Below are the code and all the weights of a small trained network. Each question names an input and a class and asks about switching units off, where a switched-off unit gives its printed mean instead of its output.

import numpy as np


def w(rows, s, z=0):
    codes = np.array(rows[::2]) - 128.0
    scale = np.full(codes.shape[1], s)
    scale[-1] = z or s
    return codes * scale


def f(y):
    return y / 2 * (1 + np.tanh(0.7978845608 * (y + 0.044715 * y**3)))


def log_softmax(a):
    a = a - a.max(-1, keepdims=True)
    return a - np.log(np.exp(a).sum(-1, keepdims=True))


def net(x, mask):
    res = np.array(x, float).reshape(1, 6) / 4 @ E
    y = f(res @ A[0][:, :-1].T + A[0][:, -1])
    res = res + np.where(mask, y, B[0][:, -1]) @ B[0][:, :-1]
    return log_softmax(res[-1] @ U[:, :-1].T + U[:, -1])


A, B = {}, {}
E = w([
[126,163,102,160,121,130,100,87,109],'x0',
[186,109,202,153,109,120,168,190,119],'x1',
[137,242,155,21,25,112,241,60,206],'x2',
[114,235,138,180,243,113,199,112,223],'x3',
[105,145,96,201,73,255,194,174,125],'x4',
[164,93,214,168,86,136,145,123,207],'x5',
],0.0075)
A[0] = w([
[107,83,92,141,149,125,92,159,155,22],'N0',
[114,135,77,156,66,204,148,180,121,136],'N1',
[179,77,102,121,106,136,154,146,80,198],'N2',
[114,83,135,113,151,117,92,124,162,55],'N3',
[173,181,103,169,180,100,117,167,191,247],'N4',
[106,120,88,160,131,214,169,136,150,89],'N5',
[117,97,134,100,21,118,38,152,107,35],'N6',
[86,190,179,50,83,106,163,81,111,165],'N7',
[116,133,136,153,134,130,94,149,109,174],'N8',
[145,90,120,177,191,128,65,141,153,161],'N9',
[129,64,135,100,56,145,125,80,50,102],'N10',
[148,83,139,162,200,164,78,137,110,80],'N11',
[179,127,143,94,149,13,68,124,131,51],'N12',
[141,135,172,133,120,107,94,157,176,47],'N13',
[125,99,170,122,121,169,109,151,165,183],'N14',
[151,123,145,121,128,30,101,100,111,55],'N15',
[133,130,134,106,141,1,79,137,143,66],'N16',
[58,186,122,173,144,92,128,147,105,205],'N17',
],0.0095,0.0015)
B[0] = w([
[128,135,70,43,126,151,108,118,75,182],'N0',
[135,162,109,224,83,111,58,200,164,251],'N1',
[152,149,184,110,166,65,72,108,137,208],'N2',
[93,136,95,123,85,159,95,143,72,156],'N3',
[101,191,137,108,192,34,163,69,201,223],'N4',
[94,108,60,135,161,141,110,199,150,217],'N5',
[2,178,130,121,176,30,151,62,106,249],'N6',
[197,66,104,112,66,121,123,56,46,254],'N7',
[193,103,192,86,102,68,125,118,93,171],'N8',
[142,75,149,77,112,154,173,92,112,246],'N9',
[78,125,168,125,221,83,161,89,169,246],'N10',
[208,69,121,93,23,98,219,59,37,251],'N11',
[129,119,133,161,105,135,47,188,158,230],'N12',
[171,172,77,190,136,107,127,103,116,152],'N13',
[124,123,124,89,114,96,116,142,171,166],'N14',
[147,166,65,200,116,120,71,176,136,191],'N15',
[153,168,93,182,125,128,47,186,137,217],'N16',
[141,152,148,148,139,76,138,113,113,186],'N17',
],0.0073,0.0072)
U = w([
[67,160,204,145,229,60,156,106,122,251],'0',
[254,115,125,95,28,180,148,95,34,65],'1',
[154,144,88,215,93,171,7,248,133,53],'2',
],0.0079,0.0013)

Each question gives the input, the list of numbers given to net, and the class t.
The units are the neurons (one row each of A and B). Each row of codes is followed by its name. A weight is (code - 128) times the scale printed after its matrix; where a second scale follows, it is the last column's (A, B and U).
mask holds one flag per neuron, in row order. A switched-off neuron (its flag False) gives its mean, the last column of its row in B, instead of its output. The means were averaged over made-up inputs and are rounded, as every weight is.
A unit's drop is (log p(t) with every unit on - log p(t) with that unit switched off) / (log p(t) with every unit on - log p(t) with every unit switched off).
The circuit of an input: a set's keep is (log p(t) with only the set's units on - log p(t) with every unit switched off) / (log p(t) with every unit on - log p(t) with every unit switched off). Starting from the 12 units with the biggest drops (on a tie, the unit counted first), units are removed one at a time, each time the one whose removal leaves the highest keep (on an exact tie, the one counted first), for as long as the keep stays at least 0.8.
circuit, biggest first: the units of the circuit, biggest drop first
top k neurons: the k neurons with the biggest drops, biggest first
drop of u: that unit's drop, to one decimal
input [-6,-5,-8,4,3,-6], class 1: circuit, biggest first => N11
input [-1,7,7,-8,-6,-8], class 0: top 2 neurons => N6; N10
input [-4,5,1,-7,-7,0], class 0: top 2 neurons => N6; N10
input [-3,2,6,5,-2,-2], class 1: top 2 neurons => N7; N6
input [-4,3,6,-6,6,-2], class 0: circuit, biggest first => N10; N6
input [-8,5,8,6,-6,3], class 1: top 3 neurons => N7; N6; N10
input [6,-6,5,-5,-5,3], class 0: top 3 neurons => N6; N10; N11
input [-6,7,3,0,4,7], class 2: top 2 neurons => N11; N9
input [7,8,-1,-7,-6,8], class 0: top 3 neurons => N6; N10; N1
input [-5,-6,-6,-4,3,-6], class 1: top 3 neurons => N11; N4; N0
input [4,-3,-5,-6,-3,4], class 0: top 3 neurons => N6; N10; N7
input [5,-5,-1,-8,-7,-8], class 0: top 3 neurons => N6; N10; N1
input [-2,6,1,-7,7,-7], class 0: top 2 neurons => N10; N6
input [-7,0,5,4,-5,-6], class 1: circuit, biggest first => N7
input [4,5,4,-5,-6,1], class 2: drop of N9 => 0.1
input [6,1,-2,3,-7,5], class 2: drop of N17 => 0.0
input [-7,-3,-6,4,4,-4], class 1: drop of N6 => 0.1
